Here is a tiny trained network, its code and every weight. The questions are about switching its units off for an input and a class, where a switched-off unit gives its printed mean instead of its output.

import numpy as np


def w(rows, s, z=0):
    codes = np.array(rows[::2]) - 128.0
    scale = np.full(codes.shape[1], s)
    scale[-1] = z or s
    return codes * scale


def norm(h):
    return h / np.sqrt((h * h).mean(-1, keepdims=True) + 1e-5)


def f(y):
    return np.maximum(y, 0)


def log_softmax(a):
    a = a - a.max(-1, keepdims=True)
    return a - np.log(np.exp(a).sum(-1, keepdims=True))


def net(x, mask):
    res = np.array(x, float).reshape(1, 4) / 4 @ E
    u = 0
    for l in range(2):
        y = f(norm(res) @ A[l][:, :-1].T + A[l][:, -1])
        res = res + np.where(mask[u : u + 6], y, B[l][:, -1]) @ B[l][:, :-1]
        u += 6
    return log_softmax(norm(res)[-1] @ U[:, :-1].T + U[:, -1])


A, B = {}, {}
E = w([
[198,189,84,164,120,7,128,88,194,134,1],'x0',
[95,151,126,47,194,111,121,26,100,248,195],'x1',
[204,98,92,162,154,126,76,118,103,66,148],'x2',
[97,109,7,188,54,66,147,63,218,127,139],'x3',
],0.0071)
A[0] = w([
[44,155,75,167,129,230,159,139,60,161,121,1],'L0N0',
[119,28,137,170,66,230,150,138,100,101,246,99],'L0N1',
[77,116,77,134,76,109,131,19,103,211,187,52],'L0N2',
[137,154,254,64,253,147,156,105,86,200,93,157],'L0N3',
[180,228,179,123,115,103,184,57,97,110,85,93],'L0N4',
[209,103,84,245,193,118,121,72,220,155,83,34],'L0N5',
],0.0054,0.0036)
B[0] = w([
[88,152,23,114,175,110,86,192,142,105,123,147],'L0N0',
[76,248,136,60,147,179,143,144,19,80,128,217],'L0N1',
[184,33,150,142,105,97,134,175,201,174,123,196],'L0N2',
[134,233,58,39,188,197,117,124,73,123,203,255],'L0N3',
[54,128,140,193,163,175,155,168,1,105,109,174],'L0N4',
[179,69,49,126,136,96,123,206,94,192,159,200],'L0N5',
],0.0067,0.0069)
A[1] = w([
[87,72,134,134,96,109,133,8,169,202,157,4],'L1N0',
[2,150,93,159,31,124,171,92,176,133,149,66],'L1N1',
[154,153,110,159,133,117,149,217,68,49,94,147],'L1N2',
[185,157,153,94,204,81,46,132,131,133,139,62],'L1N3',
[45,105,132,62,160,152,128,107,119,188,232,212],'L1N4',
[181,98,99,146,134,99,130,89,209,134,176,114],'L1N5',
],0.0076,0.0018)
B[1] = w([
[226,15,174,189,100,110,174,70,163,104,21,167],'L1N0',
[219,235,218,36,167,145,82,55,71,103,154,170],'L1N1',
[132,102,156,130,82,89,142,6,226,139,113,239],'L1N2',
[3,102,150,62,61,168,145,178,105,119,211,175],'L1N3',
[131,137,21,223,180,36,118,219,117,201,122,255],'L1N4',
[92,95,164,245,164,138,102,219,148,121,53,183],'L1N5',
],0.0071,0.0089)
U = w([
[70,196,90,50,235,173,108,188,36,190,213,200],'0',
[146,34,121,230,92,59,129,118,219,157,67,240],'1',
[118,188,203,66,83,182,118,56,110,1,135,8],'2',
],0.0087,0.0015)

Each question gives the input, the list of numbers given to net, and the class t.
The units are the neurons (one row each of A and B). Each row of codes is followed by its name. A weight is (code - 128) times the scale printed after its matrix; where a second scale follows, it is the last column's (A, B and U).
mask holds one flag per neuron, layer by layer. A switched-off neuron (its flag False) gives its mean, the last column of its row in B, instead of its output. The means were averaged over made-up inputs and are rounded, as every weight is.
A unit's drop is (log p(t) with every unit on - log p(t) with that unit switched off) / (log p(t) with every unit on - log p(t) with every unit switched off).
The circuit of an input: a set's keep is (log p(t) with only the set's units on - log p(t) with every unit switched off) / (log p(t) with every unit on - log p(t) with every unit switched off). Starting from all 12 units, units are removed one at a time, each time the one whose removal leaves the highest keep (on an exact tie, the one counted first), for as long as the keep stays at least 0.8.
circuit, biggest first: the units of the circuit, biggest drop first
top k neurons: the k neurons with the biggest drops, biggest first
top k neurons in layer l: the k neurons of layer l with the biggest drops, biggest first
drop when u is switched off: that unit's drop, to one decimal
input [5,-3,8,-6], class 2: top 2 neurons -> (L1N4; L1N3)
input [7,-4,1,-8], class 2: circuit, biggest first -> (L1N4)
input [-7,-6,-4,8], class 2: top 2 neurons -> (L0N3; L1N1)
input [-3,-7,5,6], class 2: circuit, biggest first -> (L1N4; L0N1)
input [3,4,3,1], class 1: top 3 neurons -> (L0N1; L0N3; L0N2)
input [2,4,-6,2], class 1: top 2 neurons in layer 0 -> (L0N2; L0N1)
input [2,-2,1,-2], class 1: top 3 neurons -> (L0N3; L0N1; L1N1)
input [3,0,3,-3], class 2: top 3 neurons -> (L1N4; L1N2; L0N1)
input [-4,-5,-3,2], class 2: top 2 neurons -> (L0N3; L1N2)
input [0,-4,-7,3], class 2: drop when L1N1 is switched off -> 0.5
input [-8,-7,-3,8], class 2: drop when L1N1 is switched off -> 0.1
input [-2,7,-7,8], class 1: drop when L1N5 is switched off -> 0.0
